Here is a tiny trained network, its code and every weight. The questions are about switching its units off for an input and a class, where a switched-off unit gives its printed mean instead of its output.

import numpy as np


def w(rows, s, z=0):
    codes = np.array(rows[::2]) - 128.0
    scale = np.full(codes.shape[1], s)
    scale[-1] = z or s
    return codes * scale


def f(y):
    return np.maximum(y, 0)


def log_softmax(a):
    a = a - a.max(-1, keepdims=True)
    return a - np.log(np.exp(a).sum(-1, keepdims=True))


def net(x, mask):
    res = np.array(x, float).reshape(1, 8) / 4 @ E
    y = f(res @ A[0][:, :-1].T + A[0][:, -1])
    res = res + np.where(mask, y, B[0][:, -1]) @ B[0][:, :-1]
    return log_softmax(res[-1] @ U[:, :-1].T + U[:, -1])


A, B = {}, {}
E = w([
[234,55,44,86,44],'x0',
[127,128,128,127,128],'x1',
[128,128,127,128,128],'x2',
[210,202,254,164,4],'x3',
[42,110,71,247,48],'x4',
[73,4,228,85,84],'x5',
[128,128,129,129,128],'x6',
[44,208,100,13,17],'x7',
],0.0053)
A[0] = w([
[68,155,137,179,129,79],'n0',
[178,163,191,163,81,88],'n1',
[198,102,164,122,193,140],'n2',
[104,106,101,135,131,131],'n3',
[64,108,94,229,48,69],'n4',
[167,202,89,161,184,85],'n5',
[157,115,161,167,166,105],'n6',
[67,165,124,3,85,103],'n7',
[173,167,129,63,172,125],'n8',
[88,143,139,160,134,106],'n9',
[161,173,153,148,88,87],'n10',
[119,139,140,111,99,23],'n11',
[118,92,114,226,116,45],'n12',
[154,101,150,163,171,66],'n13',
[189,143,160,56,153,63],'n14',
[99,45,187,125,107,84],'n15',
[124,91,158,114,120,95],'n16',
[112,157,101,150,111,86],'n17',
[103,98,143,141,111,117],'n18',
[104,131,107,175,102,78],'n19',
[138,152,196,158,102,88],'n20',
[165,114,114,136,97,91],'n21',
[109,189,212,74,224,94],'n22',
[103,104,163,126,120,107],'n23',
[116,91,150,105,136,102],'n24',
[138,104,126,168,163,93],'n25',
[93,195,95,78,92,90],'n26',
[97,148,122,92,104,29],'n27',
[189,149,188,116,79,112],'n28',
[173,100,135,156,163,104],'n29',
[73,140,179,147,142,100],'n30',
[154,198,72,140,147,90],'n31',
[68,159,169,153,165,106],'n32',
[125,78,137,131,116,46],'n33',
[185,60,69,129,66,94],'n34',
[78,73,54,58,215,125],'n35',
[150,176,83,164,131,107],'n36',
[199,107,85,63,116,127],'n37',
[129,97,168,88,139,101],'n38',
[130,105,157,103,134,105],'n39',
[86,132,147,165,145,96],'n40',
[169,79,109,92,109,59],'n41',
[116,116,86,114,159,74],'n42',
[169,67,151,194,156,146],'n43',
[92,106,97,127,143,80],'n44',
[72,60,170,111,114,116],'n45',
[144,90,159,151,58,3],'n46',
[135,146,155,136,119,100],'n47',
],0.013,0.0024)
B[0] = w([
[124,77,134,143,164,196],'n0',
[83,202,98,169,128,243],'n1',
[160,103,138,130,38,215],'n2',
[127,155,143,154,129,163],'n3',
[211,85,242,192,130,252],'n4',
[153,164,119,51,159,220],'n5',
[122,117,99,104,77,191],'n6',
[135,100,85,93,2,254],'n7',
[195,121,199,155,126,203],'n8',
[106,92,115,124,152,174],'n9',
[98,173,105,152,140,209],'n10',
[128,129,114,135,99,153],'n11',
[164,101,171,143,69,204],'n12',
[122,121,104,100,71,183],'n13',
[189,115,202,182,133,207],'n14',
[171,178,122,60,155,213],'n15',
[154,149,125,106,145,167],'n16',
[160,132,154,117,128,172],'n17',
[152,147,137,101,132,162],'n18',
[168,114,171,144,137,178],'n19',
[96,171,107,161,140,216],'n20',
[93,106,120,116,161,167],'n21',
[120,28,168,160,200,249],'n22',
[143,143,124,103,149,170],'n23',
[153,149,129,110,147,164],'n24',
[124,132,101,116,77,176],'n25',
[136,103,89,86,44,224],'n26',
[120,113,100,114,77,167],'n27',
[97,184,120,187,141,241],'n28',
[110,109,105,106,78,185],'n29',
[91,92,105,113,175,199],'n30',
[156,164,124,59,166,214],'n31',
[67,82,88,120,166,209],'n32',
[125,130,120,106,144,154],'n33',
[59,54,102,116,204,216],'n34',
[78,238,119,231,125,242],'n35',
[146,155,125,68,162,202],'n36',
[93,53,153,133,200,205],'n37',
[172,146,169,114,144,178],'n38',
[157,143,143,118,141,163],'n39',
[104,99,120,129,135,178],'n40',
[101,75,121,127,176,173],'n41',
[115,168,131,159,131,167],'n42',
[111,117,80,95,42,226],'n43',
[116,169,122,154,126,167],'n44',
[166,171,125,74,169,206],'n45',
[122,137,120,135,141,188],'n46',
[112,145,120,146,135,165],'n47',
],0.027,0.0077)
U = w([
[83,207,113,211,100,100],'0',
[137,86,100,108,8,102],'1',
[189,82,205,175,101,253],'2',
[184,185,124,23,166,74],'3',
[68,34,118,134,164,100],'4',
],0.011,0.0028)

Each question gives the input, the list of numbers given to net, and the class t.
The units are the neurons (one row each of A and B). Each row of codes is followed by its name. A weight is (code - 128) times the scale printed after its matrix; where a second scale follows, it is the last column's (A, B and U).
mask holds one flag per neuron, in row order. A switched-off neuron (its flag False) gives its mean, the last column of its row in B, instead of its output. The means were averaged over made-up inputs and are rounded, as every weight is.
A unit's drop is (log p(t) with every unit on - log p(t) with that unit switched off) / (log p(t) with every unit on - log p(t) with every unit switched off).
The circuit of an input: a set's keep is (log p(t) with only the set's units on - log p(t) with every unit switched off) / (log p(t) with every unit on - log p(t) with every unit switched off). Starting from the 12 units with the biggest drops (on a tie, the unit counted first), units are removed one at a time, each time the one whose removal leaves the highest keep (on an exact tie, the one counted first), for as long as the keep stays at least 0.8.
circuit, biggest first: the units of the circuit, biggest drop first
unit that matters most: the unit with the biggest drop
k most important neurons: the k neurons with the biggest drops, biggest first
drop of u: that unit's drop, to one decimal
input [7,7,-4,-1,-5,-2,-8,4], class 4: circuit, biggest first -> n37
input [-8,-5,-5,4,-2,1,-1,8], class 1: 3 most important neurons -> n7, n26, n34
input [-5,7,-5,5,-7,-7,7,5], class 2: 2 most important neurons -> n22, n14
input [-6,-5,-6,3,-3,0,-2,-7], class 1: 2 most important neurons -> n2, n43
input [5,-2,2,-6,7,-8,8,-8], class 1: 2 most important neurons -> n12, n43
input [1,8,-2,8,3,7,-8,-1], class 0: 2 most important neurons -> n1, n28
input [-8,-8,7,-1,-8,-4,6,6], class 2: 4 most important neurons -> n22, n8, n14, n34
input [-7,4,-3,1,-4,-6,6,6], class 4: 2 most important neurons -> n22, n32
input [7,1,-6,-3,-1,-1,8,6], class 4: 2 most important neurons -> n37, n34
input [6,8,8,8,-7,6,4,0], class 0: 2 most important neurons -> n28, n1
input [0,-6,-4,2,1,2,-1,0], class 0: 3 most important neurons -> n5, n31, n36
input [8,6,5,-1,4,-8,-1,-5], class 3: 4 most important neurons -> n5, n31, n36, n22
input [7,7,7,0,-4,8,-1,-7], class 3: 3 most important neurons -> n15, n7, n45
input [-3,6,7,-6,-2,5,-1,3], class 0: unit that matters most -> n35
input [-8,8,3,7,-3,3,8,-3], class 4: 2 most important neurons -> n22, n35
input [-2,-8,-7,8,-7,-2,2,8], class 0: 4 most important neurons -> n28, n1, n10, n20
input [1,6,-2,-5,2,-8,4,-6], class 3: drop of n31 -> 0.3
input [-2,5,8,-1,7,5,5,4], class 2: drop of n4 -> 2.9
input [-4,-6,-1,-5,6,8,7,4], class 3: drop of n45 -> 0.9
input [5,-1,8,-1,-8,3,5,7], class 2: circuit, biggest first -> n14
input [4,-5,-7,4,-5,-5,-2,6], class 1: drop of n4 -> 0.5
